Here is a tiny trained network, its code and every weight. The questions are about switching its units off for an input and a class, where a switched-off unit gives its printed mean instead of its output.

import numpy as np


def w(rows, s, z=0):
    codes = np.array(rows[::2]) - 128.0
    scale = np.full(codes.shape[1], s)
    scale[-1] = z or s
    return codes * scale


def f(y):
    return y / 2 * (1 + np.tanh(0.7978845608 * (y + 0.044715 * y**3)))


def log_softmax(a):
    a = a - a.max(-1, keepdims=True)
    return a - np.log(np.exp(a).sum(-1, keepdims=True))


def net(x, mask):
    res = np.array(x, float).reshape(1, 7) / 4 @ E
    y = f(res @ A[0][:, :-1].T + A[0][:, -1])
    res = res + np.where(mask, y, B[0][:, -1]) @ B[0][:, :-1]
    return log_softmax(res[-1] @ U[:, :-1].T + U[:, -1])


A, B = {}, {}
E = w([
[110,253,128,46,67,110],'x0',
[51,97,224,144,17,112],'x1',
[165,43,60,18,87,82],'x2',
[126,129,122,143,127,96],'x3',
[130,129,128,123,128,135],'x4',
[129,130,122,126,132,127],'x5',
[89,137,14,203,51,199],'x6',
],0.0066)
A[0] = w([
[131,140,150,98,132,178,109],'n1',
[91,112,131,106,150,170,248],'n2',
[116,204,129,100,123,94,90],'n3',
[190,35,58,65,33,110,133],'n4',
[115,30,158,157,190,147,109],'n5',
[155,159,236,51,207,41,3],'n6',
[129,142,91,93,189,124,123],'n7',
[184,221,38,93,179,147,169],'n8',
[89,213,104,7,98,134,76],'n9',
[60,75,190,101,31,107,251],'n10',
[98,218,185,254,150,170,128],'n11',
[130,78,128,178,159,86,73],'n12',
[161,135,90,118,223,98,100],'n13',
[142,208,127,98,101,97,75],'n14',
[90,181,70,128,104,136,93],'n15',
[58,140,24,157,79,164,53],'n16',
[122,137,101,167,117,128,49],'n17',
[143,205,130,103,96,100,84],'n18',
[120,145,58,160,81,169,110],'n19',
[206,151,69,123,168,147,162],'n20',
],0.0087,0.0034)
B[0] = w([
[164,108,83,151,104,117,128],'n1',
[137,139,108,120,91,75,169],'n2',
[210,52,82,213,128,222,158],'n3',
[224,211,161,54,229,109,242],'n4',
[198,122,30,253,42,205,204],'n5',
[50,30,225,109,160,183,221],'n6',
[96,137,144,140,125,106,161],'n7',
[80,147,119,141,106,90,230],'n8',
[173,116,106,178,94,178,207],'n9',
[73,210,69,171,118,77,254],'n10',
[210,171,181,87,199,110,239],'n11',
[150,113,123,157,101,150,156],'n12',
[58,132,107,144,89,92,185],'n13',
[161,95,86,165,81,197,161],'n14',
[164,30,150,103,144,170,161],'n15',
[83,49,183,53,212,178,196],'n16',
[157,63,159,91,170,163,127],'n17',
[181,61,44,203,54,197,160],'n18',
[57,82,203,99,158,156,182],'n19',
[42,188,96,163,56,93,200],'n20',
],0.0064,0.007)
U = w([
[216,49,77,183,89,191,58],'0',
[37,21,180,76,200,161,56],'1',
[213,209,147,88,220,99,98],'2',
[97,134,120,131,148,116,254],'3',
[2,193,100,146,106,79,48],'4',
[115,120,120,121,148,117,191],'5',
[111,123,127,121,146,112,184],'6',
],0.0095,0.0055)

Each question gives the input, the list of numbers given to net, and the class t.
The units are the neurons (one row each of A and B). Each row of codes is followed by its name. A weight is (code - 128) times the scale printed after its matrix; where a second scale follows, it is the last column's (A, B and U).
mask holds one flag per neuron, in row order. A switched-off neuron (its flag False) gives its mean, the last column of its row in B, instead of its output. The means were averaged over made-up inputs and are rounded, as every weight is.
A unit's drop is (log p(t) with every unit on - log p(t) with that unit switched off) / (log p(t) with every unit on - log p(t) with every unit switched off).
The circuit of an input: a set's keep is (log p(t) with only the set's units on - log p(t) with every unit switched off) / (log p(t) with every unit on - log p(t) with every unit switched off). Starting from the 12 units with the biggest drops (on a tie, the unit counted first), units are removed one at a time, each time the one whose removal leaves the highest keep (on an exact tie, the one counted first), for as long as the keep stays at least 0.8.
units of the circuit, in order: the units of the circuit, biggest drop first
most important unit: the unit with the biggest drop
top k neurons: the k neurons with the biggest drops, biggest first
drop when u is switched off: that unit's drop, to one decimal
input [3,7,7,0,0,2,7], class 1: top 2 neurons -> (n16 n19)
input [-1,-4,-8,3,-7,0,8], class 1: units of the circuit, in order -> (n16 n19)
input [-6,-8,-4,-1,7,6,4], class 4: most important unit -> n20
input [4,-8,1,-2,3,-6,4], class 4: units of the circuit, in order -> (n20 n8)
input [5,-1,-3,-4,2,2,6], class 1: top 3 neurons -> (n16 n19 n5)
input [7,-8,2,7,2,-7,-3], class 4: units of the circuit, in order -> (n8 n20)
input [2,6,-3,1,4,5,8], class 1: top 2 neurons -> (n16 n19)
input [5,7,-8,-8,3,-6,-8], class 1: top 3 neurons -> (n6 n4 n5)
input [4,-7,6,5,6,1,7], class 1: top 3 neurons -> (n16 n19 n15)
input [2,3,-8,-8,7,4,4], class 2: top 2 neurons -> (n11 n6)
input [6,8,-3,-2,0,-7,-8], class 1: top 2 neurons -> (n6 n5)
input [0,-5,6,-4,6,3,3], class 2: top 2 neurons -> (n4 n6)
input [3,6,-8,3,-7,1,7], class 2: top 2 neurons -> (n11 n6)
input [8,-8,-3,8,-7,-2,0], class 0: most important unit -> n3
input [-6,3,-2,5,6,-2,-1], class 0: top 2 neurons -> (n5 n4)
input [0,-4,5,-5,-1,2,3], class 2: top 2 neurons -> (n4 n6)
input [-8,8,-3,8,-6,-3,-7], class 0: top 2 neurons -> (n5 n12)
input [7,2,8,-2,-4,8,2], class 2: top 2 neurons -> (n4 n5)
input [0,-1,-7,7,0,0,0], class 2: drop when n11 is switched off -> 0.5
input [4,2,-7,3,-1,-4,-2], class 2: units of the circuit, in order -> (n11)
input [-5,1,7,4,5,-1,-1], class 2: drop when n4 is switched off -> 0.7
input [-1,8,-6,-8,1,0,8], class 1: drop when n16 is switched off -> 0.5
